Below is a small trained network, with its code and all its weights. Each question gives an input and a target symbol and asks what happens when units are switched off, that is, made to give their printed mean instead of their output.

import numpy as np


def w(rows, s, z=0):
    codes = np.array(rows[::2]) - 128.0
    scale = np.full(codes.shape[1], s)
    scale[-1] = z or s
    return codes * scale


def norm(h):
    return h / np.sqrt((h * h).mean(-1, keepdims=True) + 1e-5)


def f(y):
    return np.maximum(y, 0)


def softmax(a):
    e = np.exp(a - a.max(-1, keepdims=True))
    return e / e.sum(-1, keepdims=True)


def log_softmax(a):
    a = a - a.max(-1, keepdims=True)
    return a - np.log(np.exp(a).sum(-1, keepdims=True))


def net(x, mask):
    ids = ['ΓΔΘΠαητψ'.index(c) for c in x.split()]
    T = len(ids)
    res = E[ids] + P[:T]
    r = norm(res)
    for j in range(2):
        rows = slice(2 * j, 2 * j + 2)
        q, k, v = (r @ M[0][rows].T for M in (Q, K, V))
        z = softmax(np.where(np.tri(T) > 0, q @ k.T / 2**0.5, -1e9)) @ v
        o = O[0][rows]
        res = res + np.where(mask[j], z, o[:, -1]) @ o[:, :-1]
    y = f(norm(res) @ A[0][:, :-1].T + A[0][:, -1])
    res = res + np.where(mask[2:18], y, B[0][:, -1]) @ B[0][:, :-1]
    return log_softmax(norm(res)[-1] @ U[:, :-1].T + U[:, -1])


Q, K, V, O, A, B = {}, {}, {}, {}, {}, {}
E = w([
[80,130,124,161,102],'Γ',
[108,101,169,90,126],'Δ',
[81,46,155,68,249],'Θ',
[84,80,139,110,76],'Π',
[107,87,154,81,101],'α',
[50,151,17,108,127],'η',
[58,233,171,232,177],'τ',
[76,93,120,134,69],'ψ',
],0.016)
P = w([
[12,56,153,188,114],'0',
[115,45,143,196,137],'1',
[28,180,141,92,101],'2',
[201,31,130,193,188],'3',
[133,254,128,36,99],'4',
[110,73,108,141,100],'5',
],0.0083)
Q[0] = w([
[55,108,71,77,154],'h0',
[140,149,75,105,153],'h0',
[131,200,53,59,129],'h1',
[5,181,114,84,86],'h1',
],0.024)
K[0] = w([
[199,144,83,102,141],'h0',
[149,87,75,136,128],'h0',
[166,39,91,203,158],'h1',
[251,133,110,139,115],'h1',
],0.026)
V[0] = w([
[144,127,229,115,107],'h0',
[168,107,126,99,198],'h0',
[156,81,63,119,8],'h1',
[104,188,4,209,153],'h1',
],0.018)
O[0] = w([
[100,144,151,168,112,110],'h0',
[158,83,113,163,173,3],'h0',
[248,114,87,116,108,115],'h1',
[165,130,19,213,117,113],'h1',
],0.016,0.0072)
A[0] = w([
[104,163,106,124,115,100],'n0',
[144,104,115,159,141,110],'n1',
[204,103,120,110,124,177],'n2',
[121,126,96,150,117,79],'n3',
[150,228,154,159,169,58],'n4',
[97,121,149,113,127,150],'n5',
[97,127,138,42,171,177],'n6',
[108,128,146,135,165,3],'n7',
[98,181,96,159,110,105],'n8',
[157,135,84,138,79,185],'n9',
[144,109,170,159,110,74],'n10',
[100,63,122,117,150,139],'n11',
[73,110,77,89,164,78],'n12',
[175,147,131,63,100,99],'n13',
[181,123,149,131,114,58],'n14',
[133,88,132,136,252,211],'n15',
],0.019,0.003)
B[0] = w([
[140,135,156,141,101,171],'n0',
[141,82,113,122,165,150],'n1',
[50,127,111,100,123,201],'n2',
[170,128,110,151,167,174],'n3',
[102,135,190,250,124,160],'n4',
[162,114,116,132,172,207],'n5',
[189,127,34,182,141,254],'n6',
[107,136,129,124,91,152],'n7',
[165,181,190,151,139,217],'n8',
[135,158,139,46,137,213],'n9',
[162,139,147,106,129,143],'n10',
[60,163,118,60,131,163],'n11',
[218,96,79,139,149,173],'n12',
[111,104,152,207,126,229],'n13',
[98,131,127,124,59,156],'n14',
[14,38,67,159,121,167],'n15',
],0.024,0.0089)
U = w([
[207,247,182,42,120,78],'Γ',
[105,118,242,27,246,77],'Δ',
[34,82,80,129,216,81],'Θ',
[195,34,125,217,18,5],'Π',
[255,31,223,124,185,208],'α',
[215,175,15,105,147,125],'η',
[105,193,153,242,175,155],'τ',
[78,137,164,69,15,243],'ψ',
],0.01,0.0016)

Each question gives the input, a string of symbols that net reads in full, and the target symbol t.
The units are the heads (2 rows each of Q, K, V and O) and the neurons (one row each of A and B). Each row of codes is followed by its name. A weight is (code - 128) times the scale printed after its matrix; where a second scale follows, it is the last column's (O, A, B and U).
mask holds one flag per unit, heads first, then neurons. A switched-off unit (its flag False) gives its mean, the last column of its rows in O or B, instead of its output. The means were averaged over made-up inputs and are rounded, as every weight is.
A unit's drop is (log p(t) with every unit on - log p(t) with that unit switched off) / (log p(t) with every unit on - log p(t) with every unit switched off).
The circuit of an input: a set's keep is (log p(t) with only the set's units on - log p(t) with every unit switched off) / (log p(t) with every unit on - log p(t) with every unit switched off). Starting from the 12 units with the biggest drops (on a tie, the unit counted first), units are removed one at a time, each time the one whose removal leaves the highest keep (on an exact tie, the one counted first), for as long as the keep stays at least 0.8.
circuit, biggest first: the units of the circuit, biggest drop first
most important unit: the unit with the biggest drop
k most important neurons: the k neurons with the biggest drops, biggest first
heads that matter: for each layer, one digit per head in row order, 1 if its drop is at least 0.15 and else 0, layers parted by /
drop when u is switched off: that unit's drop, to one decimal
input η Γ Θ Π α, target Π: heads that matter	01
input Δ τ η ψ, target η: circuit, biggest first	h1, n9
input Γ Δ α, target Δ: heads that matter	01
input τ ψ Θ Π, target Θ: most important unit	h1
input τ τ η Γ Π, target Γ: circuit, biggest first	h1, n9, n6
input η Δ Δ τ Δ α, target Δ: heads that matter	00
input Δ ψ Θ Γ, target Θ: 2 most important neurons	n8, n6
input η Γ Θ α, target Θ: heads that matter	00
input τ Γ Δ, target Γ: heads that matter	01
input η α ψ Π Π, target Π: heads that matter	01
input Δ τ τ α, target τ: circuit, biggest first	h1, n8
input ψ α Π, target α: circuit, biggest first	h1, n6
input η Π ψ Π ψ, target Π: 2 most important neurons	n13, n6
input ψ Θ Γ, target Θ: most important unit	h0
input Π τ Δ Γ τ Π, target τ: 2 most important neurons	n8, n6
input τ Π η ψ ψ, target ψ: 2 most important neurons	n2, n13
input Γ Δ Θ ψ, target Θ: heads that matter	00
input η α τ Π Γ, target Π: 2 most important neurons	n13, n6
input ψ ψ τ η Γ α, target Γ: drop when h1 is switched off	0.8
input Θ ψ Γ τ Π τ, target Π: drop when h1 is switched off	0.7
input Π Γ Π α Γ, target α: drop when n2 is switched off	0.0
input Γ η τ Δ Δ Γ, target Δ: circuit, biggest first	h1
input Π α η Γ α, target Γ: drop when n9 is switched off	0.4
